Below are the code and all the weights of a small trained network. Each question names an input and a class and asks about switching units off, where a switched-off unit gives its printed mean instead of its output.

import numpy as np


def w(rows, s, z=0):
    codes = np.array(rows[::2]) - 128.0
    scale = np.full(codes.shape[1], s)
    scale[-1] = z or s
    return codes * scale


def norm(h):
    return h / np.sqrt((h * h).mean(-1, keepdims=True) + 1e-5)


def f(y):
    return np.maximum(y, 0)


def log_softmax(a):
    a = a - a.max(-1, keepdims=True)
    return a - np.log(np.exp(a).sum(-1, keepdims=True))


def net(x, mask):
    res = np.array(x, float).reshape(1, 6) / 4 @ E
    u = 0
    for l in range(2):
        y = f(norm(res) @ A[l][:, :-1].T + A[l][:, -1])
        res = res + np.where(mask[u : u + 10], y, B[l][:, -1]) @ B[l][:, :-1]
        u += 10
    return log_softmax(norm(res)[-1] @ U[:, :-1].T + U[:, -1])


A, B = {}, {}
E = w([
[128,125,122,129,123,130,126,131,132,128,131,126],'x0',
[122,87,92,60,149,87,30,89,113,81,55,211],'x1',
[139,69,52,48,208,209,171,119,50,148,189,111],'x2',
[161,54,193,195,170,189,36,50,173,177,151,108],'x3',
[45,193,92,83,174,124,109,104,223,214,134,134],'x4',
[1,71,160,157,120,85,151,48,127,69,235,151],'x5',
],0.0043)
A[0] = w([
[176,97,69,73,193,253,175,93,68,148,181,116,38],'0.n0',
[71,124,148,177,124,151,178,136,123,98,184,79,103],'0.n1',
[89,177,131,82,175,76,165,176,103,133,115,130,64],'0.n2',
[182,133,157,161,100,173,104,131,69,62,142,91,6],'0.n3',
[175,69,178,216,165,157,73,18,168,202,147,108,2],'0.n4',
[165,196,111,196,135,189,149,192,130,133,150,31,38],'0.n5',
[137,179,193,208,45,84,68,154,171,139,100,96,25],'0.n6',
[196,140,179,106,164,172,94,121,150,189,53,60,82],'0.n7',
[58,201,106,84,217,116,98,117,254,247,130,125,11],'0.n8',
[135,101,116,64,181,113,18,127,112,113,64,179,53],'0.n9',
],0.005,0.004)
B[0] = w([
[62,105,144,151,194,52,75,161,133,150,67,50,254],'0.n0',
[176,125,134,58,202,127,163,80,175,123,82,231,206],'0.n1',
[158,188,106,149,107,167,33,125,174,76,182,72,180],'0.n2',
[131,116,59,203,57,161,151,44,91,141,109,101,163],'0.n3',
[191,170,176,107,119,192,26,155,162,20,231,49,227],'0.n4',
[190,101,179,28,132,94,164,79,171,164,118,198,191],'0.n5',
[59,66,131,96,245,101,146,147,112,135,25,25,200],'0.n6',
[76,111,128,187,132,181,111,234,140,107,195,238,204],'0.n7',
[87,141,61,216,1,211,138,25,71,174,116,107,251],'0.n8',
[176,75,172,68,105,68,147,73,178,174,144,133,214],'0.n9',
],0.0057,0.0042)
A[1] = w([
[30,120,178,167,175,127,122,51,129,43,229,192,1],'1.n0',
[112,254,54,73,66,40,203,172,87,60,135,117,105],'1.n1',
[213,67,171,169,122,116,130,157,77,60,93,123,130],'1.n2',
[50,148,201,185,95,94,130,108,167,73,106,119,84],'1.n3',
[115,66,117,95,94,85,40,72,131,150,151,195,100],'1.n4',
[72,77,94,97,182,165,140,151,56,185,202,45,75],'1.n5',
[137,181,186,177,81,123,102,167,155,136,40,109,86],'1.n6',
[129,151,209,164,138,155,211,133,153,212,204,76,111],'1.n7',
[190,179,92,133,119,170,73,229,107,173,77,197,66],'1.n8',
[179,95,147,197,86,128,163,83,13,110,127,118,19],'1.n9',
],0.0063,0.0032)
B[1] = w([
[146,108,84,152,113,152,181,255,146,200,153,180,241],'1.n0',
[176,82,216,182,147,212,26,80,178,117,179,85,253],'1.n1',
[53,214,75,109,102,168,122,65,169,194,139,133,245],'1.n2',
[135,100,76,95,204,112,112,165,25,163,92,99,203],'1.n3',
[191,197,171,113,118,117,226,137,113,71,88,119,231],'1.n4',
[95,140,142,154,138,50,87,152,79,116,59,93,223],'1.n5',
[95,86,86,82,176,67,126,141,51,127,164,104,187],'1.n6',
[199,141,141,52,70,54,143,83,113,22,53,201,205],'1.n7',
[78,78,117,191,127,119,229,183,119,112,218,181,192],'1.n8',
[61,208,86,153,69,130,115,73,188,173,98,106,175],'1.n9',
],0.0071,0.0052)
U = w([
[66,92,104,115,234,52,83,157,71,143,60,44,217],'0',
[173,121,202,163,138,209,24,109,180,83,224,79,151],'1',
[53,201,32,165,36,169,133,21,132,187,103,128,70],'2',
[125,89,88,155,140,135,194,250,135,162,184,216,160],'3',
[223,142,180,28,119,77,176,53,148,83,78,195,5],'4',
],0.012,0.0012)

Each question gives the input, the list of numbers given to net, and the class t.
The units are the neurons (one row each of A and B). Each row of codes is followed by its name. A weight is (code - 128) times the scale printed after its matrix; where a second scale follows, it is the last column's (A, B and U).
mask holds one flag per neuron, layer by layer. A switched-off neuron (its flag False) gives its mean, the last column of its row in B, instead of its output. The means were averaged over made-up inputs and are rounded, as every weight is.
A unit's drop is (log p(t) with every unit on - log p(t) with that unit switched off) / (log p(t) with every unit on - log p(t) with every unit switched off).
The circuit of an input: a set's keep is (log p(t) with only the set's units on - log p(t) with every unit switched off) / (log p(t) with every unit on - log p(t) with every unit switched off). Starting from the 12 units with the biggest drops (on a tie, the unit counted first), units are removed one at a time, each time the one whose removal leaves the highest keep (on an exact tie, the one counted first), for as long as the keep stays at least 0.8.
circuit, biggest first: the units of the circuit, biggest drop first
k most important neurons: the k neurons with the biggest drops, biggest first
top k neurons in layer l: the k neurons of layer l with the biggest drops, biggest first
input [-8,1,4,-3,5,-8], class 3: circuit, biggest first	[1.n8]
input [2,1,-7,-5,5,7], class 0: top 2 neurons in layer 0	[0.n7; 0.n6]
input [8,5,3,2,-1,2], class 4: 2 most important neurons	[1.n4; 0.n9]
input [-7,-6,-5,-1,0,4], class 4: 3 most important neurons	[1.n7; 0.n0; 0.n1]
input [1,-5,-3,6,4,7], class 3: 2 most important neurons	[1.n0; 1.n1]
input [3,-7,-5,4,-5,-7], class 3: top 2 neurons in layer 1	[1.n8; 1.n4]
input [8,-6,2,-6,0,-3], class 1: 3 most important neurons	[1.n1; 0.n2; 0.n9]
input [2,-7,1,-5,-8,-7], class 2: 3 most important neurons	[1.n2; 1.n9; 0.n3]
input [-6,6,-6,7,-8,0], class 2: 2 most important neurons	[1.n2; 1.n1]
input [-2,8,8,7,-2,5], class 0: 3 most important neurons	[0.n0; 1.n1; 1.n5]
input [-7,7,5,1,0,-6], class 4: top 4 neurons in layer 1	[1.n4; 1.n0; 1.n3; 1.n6]
input [3,-4,-4,5,-7,-8], class 3: top 2 neurons in layer 0	[0.n7; 0.n8]
input [0,-4,3,0,-2,1], class 4: top 3 neurons in layer 0	[0.n5; 0.n1; 0.n6]
input [6,6,3,-8,-4,-8], class 1: 2 most important neurons	[1.n1; 1.n0]
input [8,-7,-6,-6,-2,-5], class 4: top 2 neurons in layer 1	[1.n7; 1.n5]
input [-5,8,6,-5,-3,4], class 4: 4 most important neurons	[1.n4; 0.n9; 0.n6; 1.n3]
input [2,-8,-8,-8,5,5], class 0: top 2 neurons in layer 1	[1.n3; 1.n6]
input [0,7,-2,4,0,3], class 4: circuit, biggest first	[1.n4]
input [-5,6,1,-2,0,-6], class 3: top 3 neurons in layer 0	[0.n7; 0.n5; 0.n1]
input [-5,2,-8,-7,1,-6], class 0: circuit, biggest first	[1.n6]
input [7,-6,-5,-3,4,4], class 4: 2 most important neurons	[1.n7; 0.n0]
input [7,1,7,2,-7,3], class 0: 3 most important neurons	[0.n0; 1.n5; 0.n8]
input [-3,-4,-3,4,-7,-7], class 2: 4 most important neurons	[1.n2; 0.n3; 1.n9; 1.n0]
input [-7,-7,-3,-2,1,-5], class 4: 2 most important neurons	[1.n7; 0.n5]
input [-8,0,3,4,5,6], class 3: top 3 neurons in layer 1	[1.n0; 1.n2; 1.n1]
input [-3,6,4,4,-1,-1], class 4: 3 most important neurons	[0.n9; 1.n4; 1.n1]
input [-1,4,-7,4,2,-8], class 3: top 2 neurons in layer 1	[1.n8; 1.n5]
input [-8,-6,-1,4,-6,-6], class 2: top neuron in layer 0	[0.n3]
